After every row comes roughly how far along a hidden order it lies, from 0 to 10.
[-15,26,-10,-2,-40,-6,17,4,4,16,1,-11,-2,-3,33,-11,36,14,4,-40,1,-12,9,6] : 3
[-1,10,17,-17,2,-1,13,-22,36,12,7,-4,17,-19,-23,0,15,-8,-11,-20,-1,7,2,-2] : 0
[-2,-22,2,2,2,3,-10,-9,41,5,-4,-8,7,-39,-9,-14,-3,-25,-15,-11,6,9,1,-16] : 2
[-14,1,-14,-14,-24,5,7,1,-7,12,-13,-21,3,-6,25,-10,30,6,10,-44,6,-19,3,-13] : 5
[-3,-15,24,-9,27,-3,0,-5,5,-39,-15,-10,10,-25,-38,14,6,-29,-25,-7,14,9,-5,6] : 4
[-15,13,1,-15,-18,2,19,-8,18,8,-10,-6,7,-14,6,-9,36,2,-4,-49,-1,-7,5,-10] : 3
[-11,29,7,-8,-23,-2,5,-6,24,5,0,1,6,-16,9,-9,18,6,-14,-28,2,4,15,-1] : 4
[9,-9,16,-13,33,0,-13,-16,27,-12,-2,3,11,-11,-37,9,2,-21,-13,5,-1,12,-9,-5] : 3
[-7,34,1,-6,-29,-2,-7,4,18,20,8,5,1,-13,22,-10,6,14,-3,-8,1,1,21,1] : 4
[-8,8,-8,-15,-18,1,13,4,-15,3,-9,-18,-1,3,19,0,21,8,6,-35,3,-17,0,-5] : 5
[1,20,-1,-27,2,3,0,-10,13,13,-5,2,10,5,1,-1,20,11,3,-28,-5,-5,13,-12] : 4
[13,-15,-14,-14,11,10,-29,-2,0,10,-15,-24,7,1,11,-9,-16,2,16,-8,2,-2,14,-31] : 7
[-11,20,7,-20,-3,-1,21,-10,11,-3,-7,-2,9,-1,-8,2,37,-3,-9,-44,1,-4,4,-3] : 3
[-26,6,6,3,-32,-6,31,17,-35,-29,-13,-27,-6,-6,29,3,37,-2,-7,-38,15,-20,-8,24] : 6
[1,-2,12,12,4,-3,-37,7,6,-24,-10,-7,-2,-37,-3,-8,-44,-18,-18,30,21,18,21,7] : 8
[-11,12,21,-6,-5,-4,18,-16,39,1,6,-2,16,-30,-24,-2,25,-14,-21,-24,5,9,2,8] : 0
[-10,10,-18,-4,-37,1,4,9,-18,17,-7,-17,-3,1,40,-9,17,14,13,-27,1,-17,6,-4] : 6
[11,17,26,12,19,-7,-40,7,22,-30,1,10,0,-33,-22,1,-56,-12,-26,53,18,27,25,15] : 7
[-4,3,10,23,15,-3,-24,18,-28,-49,-8,12,-15,8,-3,8,-47,-14,-10,35,7,16,6,15] : 10
[-18,-7,14,1,10,0,7,14,-38,-50,-18,-19,-3,-6,-4,11,14,-12,-12,-22,15,-11,-7,12] : 8

New part:
[-20,-21,-20,-11,-48,-11,5,-7,-5,-24,5,3,-21,14,-13,-5,12,-19] : 7
[3,9,0,7,26,-1,-6,-10,-10,-20,-9,-3,-2,-14,10,-14,12,18] : 4
[-9,13,8,7,0,0,-1,1,10,-36,3,-15,10,-1,-13,4,-13,0] : 9
[28,-3,8,-7,1,18,0,-5,10,16,-16,33,-1,-16,21,-14,-17,-30] : 2
[9,-13,13,-16,-25,40,11,8,24,17,-8,31,-15,5,16,-13,7,-34] : 2
[-8,-5,-16,-6,-23,-3,1,-9,-5,-17,0,15,-10,-2,-2,-4,4,-17] : 6
[0,-18,8,-6,-3,2,-8,14,-14,-19,9,1,18,6,-14,12,5,-26] : 6
[7,7,3,11,-32,-1,1,9,13,-4,8,-9,13,20,-1,4,10,-3] : 5
[-1,2,-7,-6,8,-4,8,0,20,15,1,1,-11,-4,5,0,-6,14] : 5
[17,-25,26,-12,20,-10,-4,27,9,-23,-1,-2,15,-1,1,6,2,-14] : 5
[-12,-38,-9,-8,-22,5,6,-19,-5,4,-4,8,-34,-1,0,-12,26,-11] : 7
[3,-15,4,-8,-27,18,4,0,11,2,-3,24,-19,7,4,-11,2,-27] : 4
[-11,20,4,12,-13,-8,3,8,11,-38,9,-10,14,10,-16,5,-23,-7] : 8
[1,3,6,8,19,10,-6,-2,-8,-12,-7,-6,3,-6,7,-5,-2,11] : 4
[-2,-10,9,-1,-7,16,-3,3,2,-4,-4,3,-2,0,-5,1,-4,-3] : 5
[-21,-18,23,-7,-23,18,-1,-1,-1,-6,6,5,-9,8,-14,6,3,-5] : 3
[-14,23,-16,8,1,-16,8,4,-17,-15,-1,9,-9,7,20,-9,21,25] : 0
[-2,-25,2,-7,36,1,5,-3,-8,18,1,12,-7,-19,-9,1,10,-1] : 1
[9,-23,6,-11,-13,23,7,-10,7,12,-10,26,-17,0,9,-16,6,-15] : 4
[-5,12,-14,3,8,4,6,-18,11,26,5,-1,-25,-9,1,-5,-12,17] : 4
[1,3,3,17,16,-20,2,11,-15,-18,5,1,-4,-2,21,-6,-8,6] : 0
[0,6,-18,-5,-20,-15,-8,-4,2,-23,1,14,-2,-6,2,-4,-13,-24] : 5
[-21,16,2,7,-13,-12,7,8,8,-47,6,-6,16,9,-12,5,-24,-3] : 7
[3,-6,12,5,-37,39,-14,23,-10,-29,2,12,-7,8,-10,-4,-11,-26] : 10
[8,9,-4,3,40,-4,-3,-17,-10,-7,-13,2,-4,-24,8,-13,8,26] : 6
[0,-13,-3,-10,-28,5,3,-4,7,-7,-5,18,-21,-2,1,-10,4,-16] : 5
[-12,14,9,7,-1,3,-2,9,2,-32,8,-7,13,11,0,2,-12,3] : 6
[-13,-15,45,1,-21,23,-8,-19,6,-2,-7,4,-13,0,-2,0,-3,-2] : 6
[-9,13,0,6,7,-3,0,4,-3,-23,5,-7,4,1,4,-4,-6,15] : 5
[-20,-20,-16,-8,-36,-10,4,-12,-8,-23,2,3,-32,8,-8,-7,26,-22] : 7
[-6,6,8,9,7,7,-4,7,7,-28,-2,-6,8,4,5,-3,-4,6] : 4
